Here is a tiny trained network, its code and every weight. The questions are about switching its units off for an input and a class, where a switched-off unit gives its printed mean instead of its output.

import numpy as np


def w(rows, s, z=0):
    codes = np.array(rows[::2]) - 128.0
    scale = np.full(codes.shape[1], s)
    scale[-1] = z or s
    return codes * scale


def norm(h):
    return h / np.sqrt((h * h).mean(-1, keepdims=True) + 1e-5)


def f(y):
    return y / 2 * (1 + np.tanh(0.7978845608 * (y + 0.044715 * y**3)))


def log_softmax(a):
    a = a - a.max(-1, keepdims=True)
    return a - np.log(np.exp(a).sum(-1, keepdims=True))


def net(x, mask):
    res = np.array(x, float).reshape(1, 6) / 4 @ E
    u = 0
    for l in range(2):
        y = f(norm(res) @ A[l][:, :-1].T + A[l][:, -1])
        res = res + np.where(mask[u : u + 15], y, B[l][:, -1]) @ B[l][:, :-1]
        u += 15
    return log_softmax(norm(res)[-1] @ U[:, :-1].T + U[:, -1])


A, B = {}, {}
E = w([
[125,184,114,121,147,15,217],'x0',
[102,224,217,120,105,160,134],'x1',
[168,134,12,146,124,248,219],'x2',
[87,54,160,132,99,140,189],'x3',
[129,75,163,122,239,176,119],'x4',
[219,27,123,253,109,112,130],'x5',
],0.0044)
A[0] = w([
[113,135,181,149,179,122,217,174],'L0N1',
[89,88,166,71,160,108,101,163],'L0N2',
[122,104,119,119,101,115,148,114],'L0N3',
[136,8,165,171,83,175,171,83],'L0N4',
[130,121,57,147,170,98,158,177],'L0N5',
[120,83,163,123,182,84,90,67],'L0N6',
[127,193,131,88,133,104,124,21],'L0N7',
[148,131,150,179,115,157,93,159],'L0N8',
[101,109,100,71,119,171,118,61],'L0N9',
[134,93,96,147,107,109,165,3],'L0N10',
[114,211,177,127,59,118,83,41],'L0N11',
[152,151,45,142,167,150,185,115],'L0N12',
[108,163,122,95,172,247,162,153],'L0N13',
[107,121,168,153,91,140,126,40],'L0N14',
[164,121,167,187,145,188,16,157],'L0N15',
],0.012,0.0023)
B[0] = w([
[191,169,113,103,176,117,32,178],'L0N1',
[114,139,147,84,142,76,70,196],'L0N2',
[121,112,114,154,139,183,110,138],'L0N3',
[92,128,80,250,150,155,113,254],'L0N4',
[191,120,102,113,149,173,128,191],'L0N5',
[70,51,175,66,105,162,134,182],'L0N6',
[90,108,95,183,75,170,96,175],'L0N7',
[126,100,80,136,167,119,125,177],'L0N8',
[136,165,116,90,84,162,84,156],'L0N9',
[114,123,128,152,194,119,87,155],'L0N10',
[207,218,115,102,67,148,134,220],'L0N11',
[147,68,120,111,97,138,217,210],'L0N12',
[144,92,191,30,129,122,222,222],'L0N13',
[143,131,83,110,97,154,134,142],'L0N14',
[190,68,109,157,219,100,89,242],'L0N15',
],0.015,0.007)
A[1] = w([
[101,154,129,125,109,140,170,51],'L1N1',
[143,110,181,119,209,105,165,109],'L1N2',
[115,145,77,110,136,129,123,57],'L1N3',
[174,84,89,158,139,155,138,102],'L1N4',
[81,146,141,84,105,102,194,97],'L1N5',
[69,114,189,151,131,185,145,73],'L1N6',
[128,141,130,134,101,146,102,66],'L1N7',
[122,184,121,142,97,133,91,2],'L1N8',
[45,103,120,248,147,117,115,23],'L1N9',
[59,104,101,110,98,147,110,61],'L1N10',
[82,122,190,89,150,95,81,32],'L1N11',
[144,116,124,145,170,98,87,125],'L1N12',
[145,123,179,68,102,108,63,50],'L1N13',
[117,212,158,179,71,133,94,22],'L1N14',
[118,210,125,151,116,122,103,106],'L1N15',
],0.015,0.0015)
B[1] = w([
[145,46,175,88,148,92,132,135],'L1N1',
[145,205,59,161,89,88,104,187],'L1N2',
[172,157,159,131,117,85,140,133],'L1N3',
[150,178,102,122,173,70,123,254],'L1N4',
[49,86,154,182,100,172,133,158],'L1N5',
[170,135,76,92,90,113,148,130],'L1N6',
[150,107,106,97,112,126,88,139],'L1N7',
[191,123,148,140,85,163,76,166],'L1N8',
[13,49,203,249,123,162,82,230],'L1N9',
[173,204,125,111,118,95,137,133],'L1N10',
[89,168,185,74,155,137,107,177],'L1N11',
[102,140,149,107,80,189,222,200],'L1N12',
[69,159,144,110,163,83,113,213],'L1N13',
[220,96,126,190,35,157,55,186],'L1N14',
[141,110,100,135,40,149,57,171],'L1N15',
],0.02,0.009)
U = w([
[74,74,140,252,171,144,110,227],'0',
[67,179,193,41,152,94,95,194],'1',
[220,160,48,135,182,85,179,78],'2',
[133,73,153,69,66,169,241,2],'3',
[197,135,145,138,17,154,41,129],'4',
],0.012,0.0012)

Each question gives the input, the list of numbers given to net, and the class t.
The units are the neurons (one row each of A and B). Each row of codes is followed by its name. A weight is (code - 128) times the scale printed after its matrix; where a second scale follows, it is the last column's (A, B and U).
mask holds one flag per neuron, layer by layer. A switched-off neuron (its flag False) gives its mean, the last column of its row in B, instead of its output. The means were averaged over made-up inputs and are rounded, as every weight is.
A unit's drop is (log p(t) with every unit on - log p(t) with that unit switched off) / (log p(t) with every unit on - log p(t) with every unit switched off).
The circuit of an input: a set's keep is (log p(t) with only the set's units on - log p(t) with every unit switched off) / (log p(t) with every unit on - log p(t) with every unit switched off). Starting from the 12 units with the biggest drops (on a tie, the unit counted first), units are removed one at a time, each time the one whose removal leaves the highest keep (on an exact tie, the one counted first), for as long as the keep stays at least 0.8.
units of the circuit, in order: the units of the circuit, biggest drop first
unit that matters most: the unit with the biggest drop
top k neurons: the k neurons with the biggest drops, biggest first
top k neurons in layer l: the k neurons of layer l with the biggest drops, biggest first
drop when u is switched off: that unit's drop, to one decimal
input [3,5,3,-8,-1,8], class 2: unit that matters most : L0N4
input [5,2,-2,0,7,6], class 1: top 3 neurons : L0N1, L0N6, L0N7
input [-7,8,-6,-8,1,-1], class 2: units of the circuit, in order : L0N15, L1N9
input [8,3,2,-8,3,-8], class 3: top 2 neurons : L0N13, L0N4
input [0,-6,6,-1,8,-2], class 3: top 3 neurons : L0N13, L0N12, L0N15
input [6,2,-4,-5,-1,8], class 2: top 4 neurons : L0N4, L0N2, L1N9, L1N2
input [3,3,7,-4,-8,3], class 3: top 4 neurons in layer 0 : L0N15, L0N12, L0N4, L0N1
input [7,-8,2,-5,-8,8], class 2: top 2 neurons : L0N5, L0N4
input [-5,-5,-3,1,3,-2], class 1: top 2 neurons in layer 0 : L0N2, L0N6
input [0,4,-8,-6,2,-8], class 4: top 2 neurons : L0N11, L1N14
input [1,-5,-7,6,-5,-7], class 1: top 2 neurons : L0N4, L0N2
input [7,0,6,8,0,-5], class 2: top 3 neurons : L0N1, L1N9, L1N2
input [8,-6,-7,-4,-4,-8], class 4: top 2 neurons : L0N7, L0N13
input [7,3,6,6,8,-7], class 3: top 4 neurons in layer 0 : L0N13, L0N12, L0N15, L0N10
input [-6,-8,5,-2,-7,-4], class 3: unit that matters most : L0N15
input [7,-7,1,-3,-8,7], class 2: top 2 neurons in layer 0 : L0N5, L0N4
input [5,-8,2,3,6,-6], class 2: top 2 neurons in layer 0 : L0N5, L0N12
input [2,-6,-7,-6,7,5], class 1: top 2 neurons in layer 0 : L0N6, L0N4
input [1,-8,-7,1,5,2], class 1: drop when L0N6 is switched off : 0.2
input [-2,4,1,-5,6,-2], class 1: drop when L0N15 is switched off : -0.1
